Below are the code and all the weights of a small trained network. Each question names an input and a class and asks about switching units off, where a switched-off unit gives its printed mean instead of its output.

import numpy as np


def w(rows, s, z=0):
    codes = np.array(rows[::2]) - 128.0
    scale = np.full(codes.shape[1], s)
    scale[-1] = z or s
    return codes * scale


def norm(h):
    return h / np.sqrt((h * h).mean(-1, keepdims=True) + 1e-5)


def f(y):
    return np.maximum(y, 0)


def log_softmax(a):
    a = a - a.max(-1, keepdims=True)
    return a - np.log(np.exp(a).sum(-1, keepdims=True))


def net(x, mask):
    res = np.array(x, float).reshape(1, 8) / 4 @ E
    u = 0
    for l in range(3):
        y = f(norm(res) @ A[l][:, :-1].T + A[l][:, -1])
        res = res + np.where(mask[u : u + 8], y, B[l][:, -1]) @ B[l][:, :-1]
        u += 8
    return log_softmax(norm(res)[-1] @ U[:, :-1].T + U[:, -1])


A, B = {}, {}
E = w([
[129,138,164],'x0',
[3,52,161],'x1',
[135,125,220],'x2',
[184,157,194],'x3',
[164,96,65],'x4',
[76,185,106],'x5',
[186,109,91],'x6',
[159,97,146],'x7',
],0.0049)
A[0] = w([
[228,114,100,133],'L0N0',
[112,176,128,158],'L0N1',
[150,68,91,193],'L0N2',
[226,253,135,247],'L0N3',
[114,194,184,252],'L0N4',
[103,161,110,246],'L0N5',
[138,153,157,92],'L0N6',
[154,98,132,123],'L0N7',
],0.015,0.002)
B[0] = w([
[76,162,125,206],'L0N0',
[58,166,204,159],'L0N1',
[156,166,114,181],'L0N2',
[116,122,162,254],'L0N3',
[171,1,133,188],'L0N4',
[93,149,208,172],'L0N5',
[231,124,116,148],'L0N6',
[206,129,107,149],'L0N7',
],0.0088,0.0097)
A[1] = w([
[134,167,82,128],'L1N0',
[105,131,172,130],'L1N1',
[1,43,186,237],'L1N2',
[53,133,117,117],'L1N3',
[154,116,179,117],'L1N4',
[54,125,165,252],'L1N5',
[157,98,115,120],'L1N6',
[77,118,35,95],'L1N7',
],0.014,0.0033)
B[1] = w([
[37,178,141,154],'L1N0',
[254,187,150,168],'L1N1',
[183,121,63,255],'L1N2',
[148,60,81,168],'L1N3',
[120,91,125,168],'L1N4',
[195,107,77,208],'L1N5',
[120,176,214,142],'L1N6',
[136,162,157,161],'L1N7',
],0.0085,0.012)
A[2] = w([
[208,102,179,115],'L2N0',
[201,158,242,121],'L2N1',
[137,213,69,253],'L2N2',
[109,105,109,94],'L2N3',
[53,104,109,123],'L2N4',
[218,114,80,139],'L2N5',
[223,2,181,142],'L2N6',
[123,153,213,160],'L2N7',
],0.0084,0.0029)
B[2] = w([
[130,141,146,203],'L2N0',
[90,154,135,200],'L2N1',
[49,143,144,219],'L2N2',
[151,104,144,130],'L2N3',
[144,158,134,133],'L2N4',
[102,186,139,228],'L2N5',
[73,148,105,254],'L2N6',
[120,1,62,158],'L2N7',
],0.01,0.008)
U = w([
[148,94,79,155],'0',
[174,122,147,2],'1',
[76,143,162,148],'2',
[85,168,107,153],'3',
[182,131,127,150],'4',
[168,60,250,125],'5',
[71,186,124,127],'6',
[153,15,15,109],'7',
],0.014,0.0085)

Each question gives the input, the list of numbers given to net, and the class t.
The units are the neurons (one row each of A and B). Each row of codes is followed by its name. A weight is (code - 128) times the scale printed after its matrix; where a second scale follows, it is the last column's (A, B and U).
mask holds one flag per neuron, layer by layer. A switched-off neuron (its flag False) gives its mean, the last column of its row in B, instead of its output. The means were averaged over made-up inputs and are rounded, as every weight is.
A unit's drop is (log p(t) with every unit on - log p(t) with that unit switched off) / (log p(t) with every unit on - log p(t) with every unit switched off).
The circuit of an input: a set's keep is (log p(t) with only the set's units on - log p(t) with every unit switched off) / (log p(t) with every unit on - log p(t) with every unit switched off). Starting from the 12 units with the biggest drops (on a tie, the unit counted first), units are removed one at a time, each time the one whose removal leaves the highest keep (on an exact tie, the one counted first), for as long as the keep stays at least 0.8.
units of the circuit, in order: the units of the circuit, biggest drop first
k most important neurons: the k neurons with the biggest drops, biggest first
k most important neurons of layer l: the k neurons of layer l with the biggest drops, biggest first
drop when u is switched off: that unit's drop, to one decimal
input [6,-2,6,-6,-3,6,-7,1], class 7: units of the circuit, in order => [L1N2 L0N4]
input [4,-7,-1,3,4,7,-3,2], class 5: units of the circuit, in order => [L0N3 L0N4]
input [-1,-7,0,0,1,-6,-6,5], class 2: units of the circuit, in order => [L1N2 L1N5]
input [8,-8,-7,3,-6,-2,1,2], class 5: units of the circuit, in order => [L0N3 L1N2 L2N7]
input [-8,-5,6,2,-8,-3,-8,-7], class 5: units of the circuit, in order => [L0N4]
input [-8,8,4,0,8,-7,2,7], class 2: 3 most important neurons of layer 1 => [L1N2 L1N6 L1N5]
input [6,-6,-1,4,-7,1,8,5], class 5: units of the circuit, in order => [L0N3 L1N2 L2N7]
input [1,6,0,8,-1,-5,-8,1], class 0: 2 most important neurons => [L1N2 L2N2]
input [-5,-8,7,0,2,-6,4,7], class 3: 2 most important neurons of layer 0 => [L0N0 L0N4]
input [-7,-4,7,1,-1,7,5,-1], class 5: units of the circuit, in order => [L0N3 L0N4]
input [2,-8,-7,6,-7,-7,-1,-3], class 5: 2 most important neurons => [L0N3 L1N2]
input [2,-4,3,-1,2,-3,-7,-4], class 5: 2 most important neurons of layer 0 => [L0N4 L0N6]
input [-5,3,5,5,-8,8,6,6], class 5: 2 most important neurons => [L0N4 L0N6]
input [-1,-8,5,-2,-8,7,-6,2], class 5: units of the circuit, in order => [L0N4]
input [-8,0,5,-1,6,-3,-5,-7], class 2: 3 most important neurons of layer 0 => [L0N2 L0N3 L0N1]
input [-2,-6,5,7,4,-7,7,-7], class 6: 3 most important neurons of layer 0 => [L0N0 L0N4 L0N5]
input [-7,5,0,-7,3,-7,4,0], class 2: 3 most important neurons of layer 0 => [L0N2 L0N4 L0N3]
input [1,6,6,-4,5,-2,7,-3], class 6: 2 most important neurons => [L1N0 L2N1]
input [-6,-4,-4,1,-4,7,0,-4], class 4: 2 most important neurons of layer 0 => [L0N4 L0N0]
input [-1,5,-3,-2,2,1,-6,-4], class 7: most important neuron => [L1N3]
input [0,6,6,7,8,5,-7,8], class 0: 2 most important neurons of layer 2 => [L2N2 L2N7]
input [1,-5,-1,5,2,-5,-2,2], class 2: 2 most important neurons => [L2N1 L1N2]
input [5,1,5,0,6,-4,-1,3], class 2: 2 most important neurons => [L1N2 L1N5]
input [-4,1,5,-2,-5,4,-2,1], class 7: 2 most important neurons => [L1N2 L0N4]
input [-2,7,2,7,4,4,7,5], class 2: 3 most important neurons => [L1N2 L1N5 L1N6]
input [6,8,1,7,2,-2,8,-1], class 6: 2 most important neurons of layer 2 => [L2N6 L2N1]
input [-6,7,-6,5,-7,-2,-8,2], class 0: units of the circuit, in order => [L1N2]
input [1,6,-5,-8,8,1,7,-7], class 6: 3 most important neurons of layer 2 => [L2N7 L2N2 L2N4]
input [-4,5,-7,5,-7,3,4,-6], class 4: drop when L0N5 is switched off => 0.2
input [-1,1,-2,1,5,5,7,-7], class 6: drop when L1N2 is switched off => 0.1
